Below are the code and all the weights of a small trained network. Each question names an input and a class and asks about switching units off, where a switched-off unit gives its printed mean instead of its output.

import numpy as np


def w(rows, s, z=0):
    codes = np.array(rows[::2]) - 128.0
    scale = np.full(codes.shape[1], s)
    scale[-1] = z or s
    return codes * scale


def norm(h):
    return h / np.sqrt((h * h).mean(-1, keepdims=True) + 1e-5)


def f(y):
    return np.maximum(y, 0)


def log_softmax(a):
    a = a - a.max(-1, keepdims=True)
    return a - np.log(np.exp(a).sum(-1, keepdims=True))


def net(x, mask):
    res = np.array(x, float).reshape(1, 7) / 4 @ E
    u = 0
    for l in range(3):
        y = f(norm(res) @ A[l][:, :-1].T + A[l][:, -1])
        res = res + np.where(mask[u : u + 4], y, B[l][:, -1]) @ B[l][:, :-1]
        u += 4
    return log_softmax(norm(res)[-1] @ U[:, :-1].T + U[:, -1])


A, B = {}, {}
E = w([
[97,59,101,29,121,254],'x0',
[82,133,147,227,188,189],'x1',
[100,121,196,82,118,165],'x2',
[23,162,200,56,87,80],'x3',
[119,103,140,184,212,73],'x4',
[208,175,118,134,80,146],'x5',
[165,198,149,224,53,139],'x6',
],0.0077)
A[0] = w([
[102,228,191,133,31,87,88],'0.n1',
[188,93,114,55,254,19,3],'0.n2',
[38,115,172,84,184,124,34],'0.n3',
[107,149,158,102,183,114,81],'0.n4',
],0.0096,0.0035)
B[0] = w([
[132,158,154,101,164,127,253],'0.n1',
[140,32,118,144,65,27,240],'0.n2',
[10,89,135,123,151,193,228],'0.n3',
[134,136,45,87,152,162,169],'0.n4',
],0.012,0.0055)
A[1] = w([
[8,114,100,99,169,132,2],'1.n1',
[147,135,101,212,168,135,80],'1.n2',
[118,182,131,144,132,104,67],'1.n3',
[114,203,132,133,142,65,40],'1.n4',
],0.011,0.0043)
B[1] = w([
[11,78,195,101,254,95,254],'1.n1',
[237,120,33,207,214,221,199],'1.n2',
[89,171,106,214,186,126,156],'1.n3',
[131,197,150,115,149,44,174],'1.n4',
],0.0091,0.0058)
A[2] = w([
[146,188,141,33,233,180,186],'2.n1',
[213,41,2,231,159,123,69],'2.n2',
[241,149,83,112,92,171,249],'2.n3',
[224,48,107,38,64,206,38],'2.n4',
],0.0061,0.0018)
B[2] = w([
[178,131,85,114,26,188,200],'2.n1',
[162,95,89,236,75,99,255],'2.n2',
[150,125,174,130,169,243,206],'2.n3',
[101,191,192,1,59,63,177],'2.n4',
],0.0075,0.0057)
U = w([
[187,137,81,196,144,163,191],'0',
[10,97,145,85,190,152,253],'1',
[143,77,77,120,116,45,96],'2',
[145,152,149,47,68,198,106],'3',
[119,252,168,132,154,77,9],'4',
],0.019,0.0026)

Each question gives the input, the list of numbers given to net, and the class t.
The units are the neurons (one row each of A and B). Each row of codes is followed by its name. A weight is (code - 128) times the scale printed after its matrix; where a second scale follows, it is the last column's (A, B and U).
mask holds one flag per neuron, layer by layer. A switched-off neuron (its flag False) gives its mean, the last column of its row in B, instead of its output. The means were averaged over made-up inputs and are rounded, as every weight is.
A unit's drop is (log p(t) with every unit on - log p(t) with that unit switched off) / (log p(t) with every unit on - log p(t) with every unit switched off).
The circuit of an input: a set's keep is (log p(t) with only the set's units on - log p(t) with every unit switched off) / (log p(t) with every unit on - log p(t) with every unit switched off). Starting from all 12 units, units are removed one at a time, each time the one whose removal leaves the highest keep (on an exact tie, the one counted first), for as long as the keep stays at least 0.8.
circuit, biggest first: the units of the circuit, biggest drop first
k most important neurons: the k neurons with the biggest drops, biggest first
top k neurons in layer l: the k neurons of layer l with the biggest drops, biggest first
drop of u: that unit's drop, to one decimal
input [3,-4,1,2,8,7,-7], class 2: circuit, biggest first	[0.n2]
input [-7,4,7,-1,5,3,-7], class 2: top 2 neurons in layer 0	[0.n2; 0.n1]
input [8,-7,2,-8,-6,-7,-8], class 3: 2 most important neurons	[0.n3; 2.n4]
input [3,-2,-8,5,-2,0,2], class 3: circuit, biggest first	[2.n1; 0.n2]
input [-2,-5,-2,-1,1,8,7], class 4: circuit, biggest first	[0.n1; 1.n2]
input [4,4,2,-4,-4,2,3], class 3: circuit, biggest first	[2.n4; 1.n1]
input [-3,0,-1,5,2,4,-2], class 4: 2 most important neurons	[0.n1; 1.n4]
input [-3,3,3,-4,-8,-1,-1], class 3: 4 most important neurons	[1.n1; 2.n4; 1.n3; 2.n3]
input [2,-3,6,1,4,8,-4], class 3: top 2 neurons in layer 2	[2.n4; 2.n2]
input [5,6,-6,-7,-3,-4,-7], class 0: 2 most important neurons	[0.n3; 2.n2]
input [6,2,-7,-2,-2,4,-8], class 2: 3 most important neurons	[0.n3; 0.n1; 2.n2]
input [-3,0,-1,3,-3,-2,1], class 4: drop of 0.n3	0.1
input [6,-5,2,-2,7,5,4], class 3: drop of 0.n1	0.0
input [1,5,6,-3,-7,-4,5], class 3: drop of 1.n1	0.3
input [8,-7,4,-4,-4,-4,-2], class 3: drop of 0.n3	0.3
input [6,-5,-7,2,-2,0,2], class 3: top neuron in layer 0	[0.n3]
